array([[ 19,  17,  20,   4, -20],
       [-17,  45,  12,  22,  22],
       [  6, -25,  -7, -27, -18]]) -> 20

array([[ 10,  54,  -3,  -7],
       [-37,  20,  -3,  10],
       [ 26,  31,  -1,   6]]) -> -3

array([[ -6, -44,   2,  16,  -6, -25,  19],
       [ 43, -10,   8,  -7,   5,  -5,  34],
       [ 34, -26,   4,  -3,   2,  -7,  36]]) -> 2

array([[-45,   1, -37,  12, -13],
       [-38, -10,   2, -46,  14],
       [ -6,   6,  -3,  28, -33]]) -> -37

array([[ 16, -14,  19,  26],
       [ 20,  -8,  14,   2],
       [  4,  -4,  12,  50]]) -> 19

array([[ 38,   5, -46, -42],
       [ 39,   6, -48, -44],
       [ 12,   3, -14, -13]]) -> -46

array([[  1,  10, -52,   9, -41,  25,   9],
       [ 21,  -2,   7, -22,  24, -25, -13],
       [ -2,  43, -23, -27,   8,  15,   7]]) -> -52

array([[ -9,   1,  10,  -9,  23,   6],
       [ -3,  -9,   9,   9,   4,  -7],
       [ -7, -35, -30,  54,  29,  15]]) -> 10

array([[ 35,   4,  34, -29,  23, -19],
       [-23,  31, -35,  -8, -18,  13],
       [  3,   1, -28,  47,  36,  -4]]) -> 34

array([[  2,  10, -47,   0],
       [  2,  11,  11,  -2],
       [  2,  -1,  31,  -6]]) -> -47
---
-27	-19	-51	-28: -28
-6	30	17	-12	-27	-5	44: 44
38	23	-40	0	-53: -53
23	-33	41	-11	-3	-38: -38
44	42	3	35	-30: -30
24	21	15	18	39	23	-49: -49
-14	0	-53	-22: -22
---
array([[ 13, -49,  -6,  -7],
       [ 45, -33,  35, -24],
       [-40,  33,  29,  27]]) Answer: 13, 27

array([[  0,   8,   0,  10],
       [ -4,  -3,   0, -33],
       [ 15,  -7,  43,   1]]) Answer: 0, 1

array([[ 14, -27, -20, -10, -40,  11, -33],
       [  8,  28, -31, -16,  11, -11,  24]]) Answer: 14, 24

array([[  7, -42,   7,   0,  52,  25],
       [-30, -43, -13,  18,   8,  30]]) Answer: 7, 30

[ 23, -40, -38,  19,  29,  20] Answer: 23, 20

[ 21, -27,  -1,  15, -36, -43, -23] Answer: 21, -23

[ 44,  15, -31, -13] Answer: 44, -13
---
((-22, -23, -11, 35), (10, 7, -7, -35), (0, 2, 9, 26)) ans = -22
((495, 773, 257, 557, 484), (900, 905, 148, 834, 256), (464, 692, 273, 501, 579)) ans = 495
((75, 162, 66, 55, 65, 64, 45), (80, 168, 39, 84, 95, 87, 65), (107, 19, 4, 118, 240, 46, 161)) ans = 75
((-475, -653, -247, -166), (-354, 53, -510, -554), (189, -994, 677, 493)) ans = -475
((-758, 871, -218, 652, -37), (-969, 3, 432, 604, 958), (662, 128, -799, 547, 936)) ans = -758
((1726, 7560, 7658, 5966, 7551, 7826), (4243, 7049, 8471, 9810, 8756, 6721), (3890, 8737, 8702, 9007, 7551, 8207)) ans = 1726
((50, 57, 19, 74), (51, 57, 18, 74), (75, 70, 19, 56)) ans = 50
((168, 600, 574, 732, 585, 798), (279, 741, 569, 439, 540, 695), (302, 574, 555, 597, 357, 532)) ans = 168
---
array([[-39, -11, -19,   3,   5,  -7,   1],
       [  0,  -5,  20, -32,   0, -30,  -1],
       [  8, -43,   8,  12,  -9,  -4,  -3]]) ⇒ -43

array([[ 3, 27, 22,  1],
       [ 1, 44, 40, -2],
       [ 0,  3,  0,  0]]) ⇒ 3

array([[-18,  -4,  18,  -3],
       [ 45,  20, -28,  46],
       [-23, -11, -26, -28]]) ⇒ -11

array([[ -8,  -2,   0,  -1],
       [-27,  44,   3, -15],
       [-10, -30,  -7,  -8]]) ⇒ -30

array([[-20, -22, -28,  -3, -50],
       [-19,  12, -21,   6,   8],
       [ -9, -46,  10, -18, -55]]) ⇒ -46

array([[ 33,  12, -28,  -9, -18,  30],
       [  8,  -3,  -4,  22, -21,   2],
       [-39, -35,   6,   0,  41,  -7]]) ⇒ -35

array([[ 10, -30, -14, -20,  -1,  -5,  17],
       [-12,   9,  27,  35, -13, -17,  10],
       [ 10,   9,  14,   0,  43,  -1,  27]]) ⇒ 9

array([[-26, -21,   6,   7],
       [ -7, -37, -10, -18],
       [ 38,  20,  13, -54]]) ⇒ 20
---
array([[ -42.86,   75.95,  221.07,  147.96,   51.37, -120.03],
       [  16.79,  173.74,   91.72,  223.16,  186.93,   74.86]]) → 173.74

array([[ 107.2,   49.8,  -39.2, -174.9,  153.1],
       [  32.3,  -23.8,  175.1,   51.7,   21.6]]) → -23.8

array([[  7.8,  -3.5,  -9.3,  -9.0, -20.8],
       [-14.2,  -3.7, -21.1,  13.4,  -6.2]]) → -3.7

array([[ -46.12,  -85.33,  -54.69, -107.28],
       [ 154.44,  -27.44,   83.82,  -27.64]]) → -27.44

array([[ 0.137, -0.141, -0.056, -0.036, -0.056],
       [-0.026, -0.052, -0.023, -0.063, -0.019]]) → -0.052

array([[-0.422,  1.205, -1.381, -0.413,  0.484],
       [ 1.116,  0.944, -1.127,  0.472, -0.782]]) → 0.944
---
array([[318, 477, 279, 390, 169, 463, 777],
       [374, 677, 231, 595, 154, 693, 602],
       [316, 747, 238, 612, 125, 586, 693]]) >> 154

array([[383, 206, 164, 673],
       [538, 742, 790, 195],
       [592, 380, 345, 240]]) >> 742

array([[121, 103, 217,  42],
       [129, 134, 103, 150],
       [133, 149,  47, 204]]) >> 134

array([[688, 423, 829, 208,  78],
       [142, 560,  58, 642, 907],
       [664, 333, 380, 709,  79]]) >> 58

array([[-16,  26, -18,   1,  16,   1],
       [-15, -43, -10,   9,   1,  17],
       [-34,  36, -13,  15, -39,  15]]) >> 9

array([[129, 465, 504, 511,  85, 163],
       [629, 575, 547, 760, 578, 314],
       [953, 334, 266, 470, 922, 461]]) >> 760

array([[5044, 6984, 7019, 7983, 4600],
       [7250, 6937, 6577, 6904, 6567],
       [5540, 8245, 6751, 8891, 2651]]) >> 6577

array([[5743, 3130, 6857, 4916],
       [5248, 3289, 5797, 4681],
       [4770, 8200, 4513, 6914]]) >> 3289

array([[ 69, 146, 195, 147, 180],
       [101, 211, 144, 222,  87],
       [ 82,  59,  49, 217, 152]]) >> 144

array([[-23,  -4, -16,  -8, -17],
       [  2,   8,  32,   2, -48],
       [-21,   4, -14,   0, -20]]) >> 32
---
[[ 0.063 -0.131 -0.156  0.134 -0.210]
 [-0.090 -0.065 -0.071 -0.171 -0.048]
 [-0.148  0.171  0.071 -0.087  0.127]] | -0.090

[[ -64.177  -51.299   -4.634  -83.939  -70.004 -163.610  -45.929]
 [  46.777  -21.665  172.804  -25.018   21.675 -220.982   -2.428]] | -64.177

[[ 0.10 -0.04  0.02 -0.23 -0.08]
 [-0.13 -0.15 -0.15 -0.14 -0.02]
 [ 0.13  0.11 -0.11 -0.05 -0.14]] | -0.13

[[ 0.11 -0.14 -0.18 -0.02  0.09 -0.03]
 [ 0.13  0.00 -0.18  0.06 -0.03 -0.11]] | 0.11

[[ 0.079 -0.015  0.006  0.079 -0.096]
 [ 0.188  0.005 -0.026 -0.131  0.135]
 [ 0.141  0.006 -0.011 -0.034  0.040]] | 0.188

[[ 118.511  146.856  -90.693 -142.860  155.104]
 [  56.445   47.386   -4.201  -90.877   37.611]
 [ -70.770  -61.465   47.263   25.405  -59.786]] | 56.445

[[-20.214  11.996  16.960  -3.417]
 [-17.960  -8.722 -13.012  17.651]
 [ 15.537  13.301  13.492 -15.351]] | -17.960

[[ 1.3 -1.3  0.0  0.7]
 [ 1.0  1.0  0.8  1.5]
 [ 2.1 -2.1 -1.2  1.8]] | 1.0

[[ -17.7   31.7   62.7    9.5  -28.9  -84.8]
 [  -8.7   68.1  116.5   33.6  -26.3 -113.4]] | -17.7
---
[ 11 -44  22  41  25  -4   6] 6, 11

[-53  28  23 -39] -39, -53

[[ -7 -49  13 -29  -3]
 [ 12 -47  32 -17  -6]] -3, 12

[-23 -46 -21 -34  24  21] 21, -23

[[  1  -9  21  40]
 [  8  10  11 -11]] 40, 8

[-51  -6  37  -4  56] 56, -51

[ 25  -9 -46 -12  10 -11] -11, 25

[[-16  22   9 -11  -1 -12 -29]
 [-23 -15  18  -5  -9 -39 -42]] -29, -23

[[ 44  41 -15 -28 -42   5]
 [ 38  46 -16 -21 -38   7]
 [ 43  43 -18 -30 -43   4]] 5, 43

[[-25  -5  36  20]
 [-16  49  19 -14]] 20, -16
